Below is a small trained network, with its code and all its weights. Each question gives an input and a class and asks what happens when units are switched off, that is, made to give their printed mean instead of their output.

import numpy as np


def w(rows, s, z=0):
    codes = np.array(rows[::2]) - 128.0
    scale = np.full(codes.shape[1], s)
    scale[-1] = z or s
    return codes * scale


def f(y):
    return y / 2 * (1 + np.tanh(0.7978845608 * (y + 0.044715 * y**3)))


def log_softmax(a):
    a = a - a.max(-1, keepdims=True)
    return a - np.log(np.exp(a).sum(-1, keepdims=True))


def net(x, mask):
    res = np.array(x, float).reshape(1, 6) / 4 @ E
    y = f(res @ A[0][:, :-1].T + A[0][:, -1])
    res = res + np.where(mask, y, B[0][:, -1]) @ B[0][:, :-1]
    return log_softmax(res[-1] @ U[:, :-1].T + U[:, -1])


A, B = {}, {}
E = w([
[126,54,195,70,140,184,172,164,135,167,197,160],'x0',
[119,127,198,183,228,157,72,159,143,143,106,147],'x1',
[126,208,18,98,75,227,60,155,150,53,122,108],'x2',
[135,50,100,215,73,101,145,91,164,201,131,152],'x3',
[128,117,187,63,150,194,150,169,109,86,93,182],'x4',
[131,91,118,159,180,163,1,133,166,171,21,102],'x5',
],0.009)
A[0] = w([
[128,119,80,35,100,202,128,133,139,125,166,127,3],'neuron 1',
[143,130,126,129,127,95,181,134,122,113,114,111,96],'neuron 2',
[128,156,146,122,128,42,184,119,126,91,174,133,75],'neuron 3',
[124,86,112,125,106,142,113,127,121,114,98,153,68],'neuron 4',
[125,147,78,193,129,143,71,130,127,144,115,119,168],'neuron 5',
[123,138,74,101,111,141,121,111,118,103,123,134,148],'neuron 6',
[131,155,160,130,175,159,136,139,121,76,104,154,43],'neuron 7',
[128,145,71,100,76,142,121,140,131,115,104,116,170],'neuron 8',
[122,152,75,145,97,107,90,123,120,101,74,119,87],'neuron 9',
[128,136,162,139,140,143,126,129,126,109,114,135,211],'neuron 10',
[123,138,69,144,105,116,88,131,136,116,68,123,132],'neuron 11',
[127,144,97,192,131,158,91,116,142,117,143,126,110],'neuron 12',
[137,157,198,107,178,178,121,143,128,85,103,128,113],'neuron 13',
[121,62,147,159,117,115,155,130,128,195,131,146,68],'neuron 14',
[125,135,126,133,171,102,87,143,134,168,77,122,120],'neuron 15',
[140,145,137,145,130,86,162,126,120,121,140,126,139],'neuron 16',
[129,84,153,209,137,140,154,123,140,196,208,143,139],'neuron 17',
[130,151,73,189,100,139,93,140,138,115,124,144,97],'neuron 18',
[109,165,175,121,144,154,117,135,126,125,114,145,95],'neuron 19',
[118,131,99,107,111,166,144,133,130,120,166,125,2],'neuron 20',
[130,149,153,55,132,201,140,137,125,81,138,132,152],'neuron 21',
[127,103,139,137,156,107,71,125,121,173,69,123,19],'neuron 22',
[126,78,154,149,117,87,175,128,130,181,150,127,125],'neuron 23',
[128,102,134,188,172,121,10,130,136,175,86,120,153],'neuron 24',
[126,161,155,133,121,64,200,130,121,119,115,137,107],'neuron 25',
[122,175,136,122,130,87,179,135,116,130,133,127,128],'neuron 26',
[130,116,156,134,162,119,76,118,127,135,107,141,153],'neuron 27',
],0.013,0.0032)
B[0] = w([
[136,148,191,50,63,155,94,187,126,116,121,109,183],'neuron 1',
[113,140,120,100,150,118,162,112,135,127,157,125,154],'neuron 2',
[86,146,107,55,171,76,175,106,96,123,141,98,205],'neuron 3',
[149,157,142,128,115,129,131,104,135,100,103,100,136],'neuron 4',
[122,138,12,183,107,117,97,130,142,135,112,132,210],'neuron 5',
[130,134,122,111,70,138,150,106,138,128,105,164,172],'neuron 6',
[138,103,117,137,178,161,117,99,144,129,125,202,171],'neuron 7',
[165,162,113,91,90,127,142,112,126,125,132,158,188],'neuron 8',
[175,131,75,137,104,153,155,58,163,126,87,175,191],'neuron 9',
[123,122,107,147,166,122,109,140,116,131,146,139,155],'neuron 10',
[186,177,103,155,115,128,148,70,149,103,101,129,195],'neuron 11',
[108,154,43,177,116,122,96,161,106,133,158,126,180],'neuron 12',
[107,130,145,151,196,147,123,125,113,104,94,206,198],'neuron 13',
[172,94,203,200,117,126,160,118,154,125,106,154,200],'neuron 14',
[128,99,149,82,130,147,111,108,140,135,105,74,186],'neuron 15',
[101,104,102,106,140,128,149,116,110,142,158,99,163],'neuron 16',
[119,108,155,252,107,97,119,191,122,151,159,128,223],'neuron 17',
[125,174,56,187,120,134,112,140,113,138,167,142,188],'neuron 18',
[132,122,127,136,176,152,135,128,138,111,140,158,160],'neuron 19',
[123,115,147,100,86,110,125,180,115,158,103,119,151],'neuron 20',
[119,107,165,91,118,197,98,176,125,112,123,218,209],'neuron 21',
[152,120,175,67,151,150,108,114,157,120,114,44,190],'neuron 22',
[152,86,182,188,125,85,188,108,146,129,116,149,206],'neuron 23',
[122,115,123,88,160,126,56,111,148,133,99,4,255],'neuron 24',
[109,167,102,110,180,96,170,124,102,130,185,103,187],'neuron 25',
[98,113,97,71,140,114,141,92,115,146,142,126,174],'neuron 26',
[105,84,152,111,128,137,109,113,131,115,100,89,176],'neuron 27',
],0.018,0.017)
U = w([
[209,204,3,164,64,165,97,81,148,115,86,144,167],'0',
[154,152,154,18,14,190,143,204,78,105,117,177,12],'1',
[144,71,119,118,190,169,28,105,177,137,45,4,247],'2',
[121,141,43,238,98,119,71,178,124,181,167,92,93],'3',
[63,119,121,65,166,80,216,96,39,142,191,126,181],'4',
[91,98,133,125,245,243,67,177,97,60,81,241,166],'5',
[160,35,196,216,126,81,190,151,123,182,148,133,77],'6',
],0.0062,0.0012)

Each question gives the input, the list of numbers given to net, and the class t.
The units are the neurons (one row each of A and B). Each row of codes is followed by its name. A weight is (code - 128) times the scale printed after its matrix; where a second scale follows, it is the last column's (A, B and U).
mask holds one flag per neuron, in row order. A switched-off neuron (its flag False) gives its mean, the last column of its row in B, instead of its output. The means were averaged over made-up inputs and are rounded, as every weight is.
A unit's drop is (log p(t) with every unit on - log p(t) with that unit switched off) / (log p(t) with every unit on - log p(t) with every unit switched off).
The circuit of an input: a set's keep is (log p(t) with only the set's units on - log p(t) with every unit switched off) / (log p(t) with every unit on - log p(t) with every unit switched off). Starting from the 12 units with the biggest drops (on a tie, the unit counted first), units are removed one at a time, each time the one whose removal leaves the highest keep (on an exact tie, the one counted first), for as long as the keep stays at least 0.8.
units of the circuit, in order: the units of the circuit, biggest drop first
most important unit: the unit with the biggest drop
k most important neurons: the k neurons with the biggest drops, biggest first
drop when u is switched off: that unit's drop, to one decimal
input [2,-5,-8,-2,-8,-4], class 4: 4 most important neurons : (neuron 3; neuron 25; neuron 26; neuron 16)
input [1,0,5,-3,6,2], class 5: most important unit : neuron 13
input [0,6,5,-6,4,8], class 5: 4 most important neurons : (neuron 13; neuron 21; neuron 7; neuron 19)
input [-8,7,-2,-8,-3,-5], class 4: units of the circuit, in order : (neuron 3; neuron 25)
input [8,-2,0,-4,4,-6], class 1: 2 most important neurons : (neuron 1; neuron 20)
input [-4,-8,4,-3,8,4], class 1: 2 most important neurons : (neuron 1; neuron 21)
input [-4,4,-4,7,-7,-1], class 6: 3 most important neurons : (neuron 23; neuron 14; neuron 17)
input [-3,-5,8,-8,3,1], class 1: 2 most important neurons : (neuron 1; neuron 21)
input [5,2,5,7,2,-1], class 3: 2 most important neurons : (neuron 23; neuron 17)
input [3,-5,-3,-3,6,-2], class 5: 4 most important neurons : (neuron 21; neuron 8; neuron 13; neuron 6)
input [-1,-5,5,7,0,-6], class 1: 2 most important neurons : (neuron 1; neuron 5)
input [-3,-4,4,-5,8,2], class 5: 4 most important neurons : (neuron 13; neuron 7; neuron 21; neuron 19)
input [-2,-5,-4,8,-5,4], class 6: 2 most important neurons : (neuron 23; neuron 14)
input [3,-3,4,0,6,6], class 5: units of the circuit, in order : (neuron 21)
input [-6,0,6,-5,1,-6], class 1: 2 most important neurons : (neuron 21; neuron 1)
input [-6,1,6,-5,8,4], class 5: 3 most important neurons : (neuron 13; neuron 21; neuron 7)
input [6,-6,0,-5,-8,-2], class 4: 2 most important neurons : (neuron 3; neuron 21)
input [-3,-6,-6,5,-7,-4], class 6: 3 most important neurons : (neuron 23; neuron 17; neuron 14)
input [-1,-2,-4,3,3,1], class 6: drop when neuron 24 is switched off : 0.0
input [-6,8,-8,1,1,-4], class 6: units of the circuit, in order : (neuron 23)
input [2,3,-1,7,-8,-2], class 6: drop when neuron 23 is switched off : 0.1
input [-6,-1,-8,2,3,-1], class 4: drop when neuron 14 is switched off : -0.2
input [-3,1,-3,3,2,-3], class 6: drop when neuron 23 is switched off : 0.2
